Below is a small trained network, with its code and all its weights. Each question gives an input and a class and asks what happens when units are switched off, that is, made to give their printed mean instead of their output.

import numpy as np


def w(rows, s, z=0):
    codes = np.array(rows[::2]) - 128.0
    scale = np.full(codes.shape[1], s)
    scale[-1] = z or s
    return codes * scale


def norm(h):
    return h / np.sqrt((h * h).mean(-1, keepdims=True) + 1e-5)


def f(y):
    return y / 2 * (1 + np.tanh(0.7978845608 * (y + 0.044715 * y**3)))


def log_softmax(a):
    a = a - a.max(-1, keepdims=True)
    return a - np.log(np.exp(a).sum(-1, keepdims=True))


def net(x, mask):
    res = np.array(x, float).reshape(1, 5) / 4 @ E
    u = 0
    for l in range(3):
        y = f(norm(res) @ A[l][:, :-1].T + A[l][:, -1])
        res = res + np.where(mask[u : u + 6], y, B[l][:, -1]) @ B[l][:, :-1]
        u += 6
    return log_softmax(norm(res)[-1] @ U[:, :-1].T + U[:, -1])


A, B = {}, {}
E = w([
[198,109,92,83,44,20,123],'x0',
[66,137,95,110,15,195,90],'x1',
[170,81,193,87,115,170,120],'x2',
[132,164,167,151,140,104,2],'x3',
[168,227,180,156,88,138,176],'x4',
],0.0024)
A[0] = w([
[185,99,129,58,73,52,125,92],'L0N0',
[37,226,24,190,160,51,139,71],'L0N1',
[59,131,182,144,167,188,139,1],'L0N2',
[181,252,163,164,90,153,175,31],'L0N3',
[86,105,230,55,157,196,132,130],'L0N4',
[134,136,146,222,123,98,22,75],'L0N5',
],0.0044,0.0037)
B[0] = w([
[155,190,60,205,147,153,121,251],'L0N0',
[255,27,249,81,91,227,116,210],'L0N1',
[132,143,36,133,138,125,120,98],'L0N2',
[74,136,165,186,98,95,147,140],'L0N3',
[205,142,74,177,101,110,101,205],'L0N4',
[125,174,95,22,145,147,204,167],'L0N5',
],0.0048,0.0015)
A[1] = w([
[169,124,116,85,69,44,134,4],'L1N0',
[68,143,160,171,206,228,135,74],'L1N1',
[119,153,127,107,130,125,170,116],'L1N2',
[113,174,167,111,142,110,11,65],'L1N3',
[111,67,90,141,103,152,253,68],'L1N4',
[237,98,141,178,101,161,82,50],'L1N5',
],0.0047,0.0029)
B[1] = w([
[197,112,79,137,165,203,26,139],'L1N0',
[252,142,20,142,86,108,60,247],'L1N1',
[118,139,142,127,142,107,41,95],'L1N2',
[172,160,97,25,141,174,248,190],'L1N3',
[180,234,149,6,177,159,60,224],'L1N4',
[156,20,129,102,84,213,221,254],'L1N5',
],0.0043,0.00087)
A[2] = w([
[171,104,163,168,240,64,204,94],'L2N0',
[18,223,31,199,160,29,104,59],'L2N1',
[200,124,55,125,51,17,108,5],'L2N2',
[34,141,85,105,16,211,130,82],'L2N3',
[176,220,199,26,154,126,36,115],'L2N4',
[82,1,60,65,184,115,61,122],'L2N5',
],0.0042,0.0013)
B[2] = w([
[35,76,119,86,92,116,13,227],'L2N0',
[119,53,111,130,96,169,181,130],'L2N1',
[118,160,99,183,227,232,88,188],'L2N2',
[116,46,168,117,253,27,69,230],'L2N3',
[71,101,75,105,128,147,214,199],'L2N4',
[144,255,212,196,38,125,221,250],'L2N5',
],0.005,0.0023)
U = w([
[187,154,11,213,156,175,75,172],'0',
[49,67,161,109,167,47,36,182],'1',
[93,204,195,209,61,94,200,139],'2',
[118,177,82,3,165,150,193,109],'3',
[197,45,177,122,90,181,140,118],'4',
[61,41,97,156,113,148,190,2],'5',
],0.011,0.0037)

Each question gives the input, the list of numbers given to net, and the class t.
The units are the neurons (one row each of A and B). Each row of codes is followed by its name. A weight is (code - 128) times the scale printed after its matrix; where a second scale follows, it is the last column's (A, B and U).
mask holds one flag per neuron, layer by layer. A switched-off neuron (its flag False) gives its mean, the last column of its row in B, instead of its output. The means were averaged over made-up inputs and are rounded, as every weight is.
A unit's drop is (log p(t) with every unit on - log p(t) with that unit switched off) / (log p(t) with every unit on - log p(t) with every unit switched off).
The circuit of an input: a set's keep is (log p(t) with only the set's units on - log p(t) with every unit switched off) / (log p(t) with every unit on - log p(t) with every unit switched off). Starting from the 12 units with the biggest drops (on a tie, the unit counted first), units are removed one at a time, each time the one whose removal leaves the highest keep (on an exact tie, the one counted first), for as long as the keep stays at least 0.8.
circuit, biggest first: the units of the circuit, biggest drop first
k most important neurons: the k neurons with the biggest drops, biggest first
k most important neurons of layer l: the k neurons of layer l with the biggest drops, biggest first
input [-1,3,-4,-2,-4], class 2: 3 most important neurons -> L2N5, L0N0, L0N4
input [0,6,-4,-6,1], class 1: circuit, biggest first -> L2N3
input [0,-3,3,-1,-4], class 2: 3 most important neurons -> L2N5, L0N1, L2N3
input [-5,5,-1,-2,4], class 0: 3 most important neurons of layer 2 -> L2N0, L2N5, L2N1
input [-6,6,-4,-2,-7], class 2: 3 most important neurons of layer 2 -> L2N5, L2N0, L2N2
input [2,5,8,8,2], class 3: circuit, biggest first -> L1N3, L2N4
input [2,6,3,-1,-8], class 2: 2 most important neurons -> L2N5, L2N0
input [4,-8,6,2,0], class 1: 3 most important neurons -> L2N0, L0N1, L1N1
input [4,-6,6,7,-3], class 3: 2 most important neurons -> L1N3, L0N5
input [3,1,0,0,1], class 5: 2 most important neurons -> L2N1, L0N0
input [-7,5,-7,-4,4], class 0: 2 most important neurons -> L1N1, L2N5
input [6,7,3,1,3], class 1: circuit, biggest first -> L2N3, L0N1
input [0,-4,2,-4,-1], class 1: 2 most important neurons of layer 0 -> L0N5, L0N1
input [-7,-7,-2,-7,5], class 0: circuit, biggest first -> L1N1
input [-6,5,-3,-8,-3], class 3: 2 most important neurons of layer 2 -> L2N2, L2N0
input [-8,1,3,4,-8], class 0: 2 most important neurons -> L1N1, L0N4
input [-7,-5,7,0,6], class 0: 4 most important neurons -> L1N1, L0N1, L2N5, L0N2
input [-4,7,5,-6,6], class 1: 2 most important neurons of layer 2 -> L2N3, L2N5
input [6,5,-7,0,0], class 4: 2 most important neurons -> L0N1, L1N5
input [-2,-5,-4,0,-8], class 2: 2 most important neurons -> L2N5, L2N3
input [5,-5,-2,-1,2], class 0: 2 most important neurons -> L2N2, L2N3
input [4,6,-8,-1,4], class 4: most important neuron of layer 2 -> L2N0
input [5,2,-4,-8,7], class 3: 4 most important neurons -> L1N4, L2N5, L0N4, L2N4
input [2,-3,0,-5,-5], class 2: 2 most important neurons of layer 2 -> L2N5, L2N3
input [-5,0,-4,-6,3], class 3: 3 most important neurons of layer 2 -> L2N4, L2N2, L2N5
